Here is a tiny trained network, its code and every weight. The questions are about switching its units off for an input and a target symbol, where a switched-off unit gives its printed mean instead of its output.

import numpy as np


def w(rows, s, z=0):
    codes = np.array(rows[::2]) - 128.0
    scale = np.full(codes.shape[1], s)
    scale[-1] = z or s
    return codes * scale


def norm(h):
    return h / np.sqrt((h * h).mean(-1, keepdims=True) + 1e-5)


def f(y):
    return y / 2 * (1 + np.tanh(0.7978845608 * (y + 0.044715 * y**3)))


def softmax(a):
    e = np.exp(a - a.max(-1, keepdims=True))
    return e / e.sum(-1, keepdims=True)


def log_softmax(a):
    a = a - a.max(-1, keepdims=True)
    return a - np.log(np.exp(a).sum(-1, keepdims=True))


def net(x, mask):
    ids = ['αβδεζηλμξπστφψω'.index(c) for c in x.split()]
    T = len(ids)
    res = E[ids] + P[:T]
    u = 0
    for l in range(2):
        q, k, v = (norm(res) @ M[l].T for M in (Q, K, V))
        z = softmax(np.where(np.tri(T) > 0, q @ k.T / 3**0.5, -1e9)) @ v
        res = res + np.where(mask[u], z, O[l][:, -1]) @ O[l][:, :-1]
        u += 1
        y = f(norm(res) @ A[l][:, :-1].T + A[l][:, -1])
        res = res + np.where(mask[u : u + 4], y, B[l][:, -1]) @ B[l][:, :-1]
        u += 4
    return log_softmax(norm(res)[-1] @ U[:, :-1].T + U[:, -1])


Q, K, V, O, A, B = {}, {}, {}, {}, {}, {}
E = w([
[165,129,108,141],'α',
[121,112,109,147],'β',
[246,83,42,251],'δ',
[71,119,50,63],'ε',
[107,141,44,28],'ζ',
[85,147,78,107],'η',
[148,125,117,132],'λ',
[121,91,133,112],'μ',
[104,103,107,147],'ξ',
[149,129,129,142],'π',
[162,125,116,140],'σ',
[144,136,102,142],'τ',
[93,81,109,194],'φ',
[130,173,84,76],'ψ',
[142,125,115,150],'ω',
],0.025)
P = w([
[14,162,220,74],'0',
[228,59,30,79],'1',
[241,97,26,117],'2',
[224,66,66,85],'3',
[248,80,59,62],'4',
[208,92,54,101],'5',
[150,47,59,84],'6',
[185,139,25,172],'7',
[103,24,102,77],'8',
[195,76,88,68],'9',
[253,76,102,42],'10',
[202,106,77,99],'11',
[202,86,87,56],'12',
[193,50,103,32],'13',
],0.0049)
Q[0] = w([
[18,136,158,153],'L0H1',
[253,11,132,169],'L0H1',
[114,2,40,133],'L0H1',
],0.0083)
K[0] = w([
[128,139,35,95],'L0H1',
[88,248,223,137],'L0H1',
[97,181,200,112],'L0H1',
],0.011)
V[0] = w([
[113,84,148,232],'L0H1',
[194,113,120,156],'L0H1',
[154,52,2,98],'L0H1',
],0.0093)
O[0] = w([
[2,65,79,44,5],'L0H1',
[60,26,177,91,70],'L0H1',
[251,99,46,8,164],'L0H1',
],0.0078,0.0025)
A[0] = w([
[131,219,111,80,57],'L0N1',
[168,155,122,102,206],'L0N2',
[60,156,6,88,254],'L0N3',
[87,98,96,145,36],'L0N4',
],0.012,0.0041)
B[0] = w([
[41,80,97,133,140],'L0N1',
[70,104,221,170,196],'L0N2',
[143,107,255,4,254],'L0N3',
[77,148,79,213,124],'L0N4',
],0.0088,0.0082)
Q[1] = w([
[185,160,249,192],'L1H1',
[126,101,188,174],'L1H1',
[117,55,66,148],'L1H1',
],0.013)
K[1] = w([
[3,220,235,215],'L1H1',
[146,254,97,236],'L1H1',
[145,88,28,221],'L1H1',
],0.0073)
V[1] = w([
[143,246,151,132],'L1H1',
[124,120,98,230],'L1H1',
[81,185,157,94],'L1H1',
],0.011)
O[1] = w([
[137,123,86,5,136],'L1H1',
[107,168,92,124,1],'L1H1',
[90,103,125,83,163],'L1H1',
],0.016,0.0041)
A[1] = w([
[207,115,44,6,137],'L1N1',
[96,253,56,41,137],'L1N2',
[232,147,186,1,141],'L1N3',
[168,33,68,164,252],'L1N4',
],0.009,0.0034)
B[1] = w([
[43,185,119,251,206],'L1N1',
[250,173,195,132,166],'L1N2',
[81,81,102,67,248],'L1N3',
[138,154,38,143,166],'L1N4',
],0.011)
U = w([
[44,86,73,132,153],'α',
[174,76,189,121,51],'β',
[234,241,246,98,233],'δ',
[85,108,151,207,160],'ε',
[54,99,223,178,135],'ζ',
[70,83,38,147,46],'η',
[140,209,128,84,237],'λ',
[162,79,185,121,88],'μ',
[41,177,186,178,142],'ξ',
[247,57,205,138,97],'π',
[174,85,207,111,60],'σ',
[207,40,63,120,4],'τ',
[180,88,86,110,222],'φ',
[170,96,254,252,157],'ψ',
[136,188,41,53,130],'ω',
],0.0098,0.0032)

Each question gives the input, a string of symbols that net reads in full, and the target symbol t.
The units are the heads (3 rows each of Q, K, V and O) and the neurons (one row each of A and B). Each row of codes is followed by its name. A weight is (code - 128) times the scale printed after its matrix; where a second scale follows, it is the last column's (O, A, B and U).
mask holds one flag per unit, layer by layer, with each layer's heads first. A switched-off unit (its flag False) gives its mean, the last column of its rows in O or B, instead of its output. The means were averaged over made-up inputs and are rounded, as every weight is.
A unit's drop is (log p(t) with every unit on - log p(t) with that unit switched off) / (log p(t) with every unit on - log p(t) with every unit switched off).
The circuit of an input: a set's keep is (log p(t) with only the set's units on - log p(t) with every unit switched off) / (log p(t) with every unit on - log p(t) with every unit switched off). Starting from all 10 units, units are removed one at a time, each time the one whose removal leaves the highest keep (on an exact tie, the one counted first), for as long as the keep stays at least 0.8.
circuit, biggest first: the units of the circuit, biggest drop first
most important unit: the unit with the biggest drop
k most important neurons: the k neurons with the biggest drops, biggest first
top k neurons in layer l: the k neurons of layer l with the biggest drops, biggest first
input ω δ ω φ ε λ ξ σ λ λ λ α, target ζ: most important unit	L0H1
input ψ η ε ω σ δ μ λ δ ω δ π, target ω: 2 most important neurons	[L0N3, L1N1]
input α ξ λ ξ, target ψ: 2 most important neurons	[L1N3, L1N1]
input λ π ω ω η λ σ ξ β μ, target δ: circuit, biggest first	[L0H1, L1H1, L1N2, L0N3]
input λ τ π α, target δ: 2 most important neurons	[L1N2, L0N3]
input μ ψ η ψ μ β, target α: circuit, biggest first	[L0H1, L0N3, L1H1]
input λ σ σ, target δ: 3 most important neurons	[L1N2, L0N3, L1N4]
input μ ω β β α φ π ω σ α φ π, target α: circuit, biggest first	[L0H1, L1H1, L0N3, L0N2]
input ψ α δ λ ψ δ μ λ λ, target ω: circuit, biggest first	[L1H1, L0H1, L0N3]
input ε ζ ω μ, target τ: circuit, biggest first	[L0N3, L0H1]
input λ ψ α β λ ξ λ ε α μ τ β ω, target δ: circuit, biggest first	[L0H1, L1H1, L1N2]
input α ζ δ β ψ μ α, target ψ: circuit, biggest first	[L1H1, L0H1]
input ψ α π α ε ξ λ φ α λ ξ ξ τ, target ω: top 3 neurons in layer 0	[L0N3, L0N2, L0N1]
input λ λ ψ λ α ζ ω α α ε ξ α β, target δ: most important unit	L0H1
input α λ ξ τ, target ψ: circuit, biggest first	[L1H1, L0H1]
input α ψ α μ π, target ψ: 2 most important neurons	[L0N3, L1N3]
input μ τ ξ λ, target α: circuit, biggest first	[L0H1, L1H1, L0N3]
input ε ψ ψ ε ω η ζ ψ π λ λ, target τ: circuit, biggest first	[L0N3, L0H1, L1N2]
input λ η η α ω π μ λ, target δ: circuit, biggest first	[L1H1, L0H1, L1N2]
input ψ η δ ψ ε ψ ζ α φ ω η σ, target ω: 2 most important neurons	[L0N3, L1N1]
input ψ α π π μ, target ω: most important unit	L1H1
input ω μ λ π ζ μ μ ω, target ζ: 3 most important neurons	[L0N3, L1N3, L1N1]
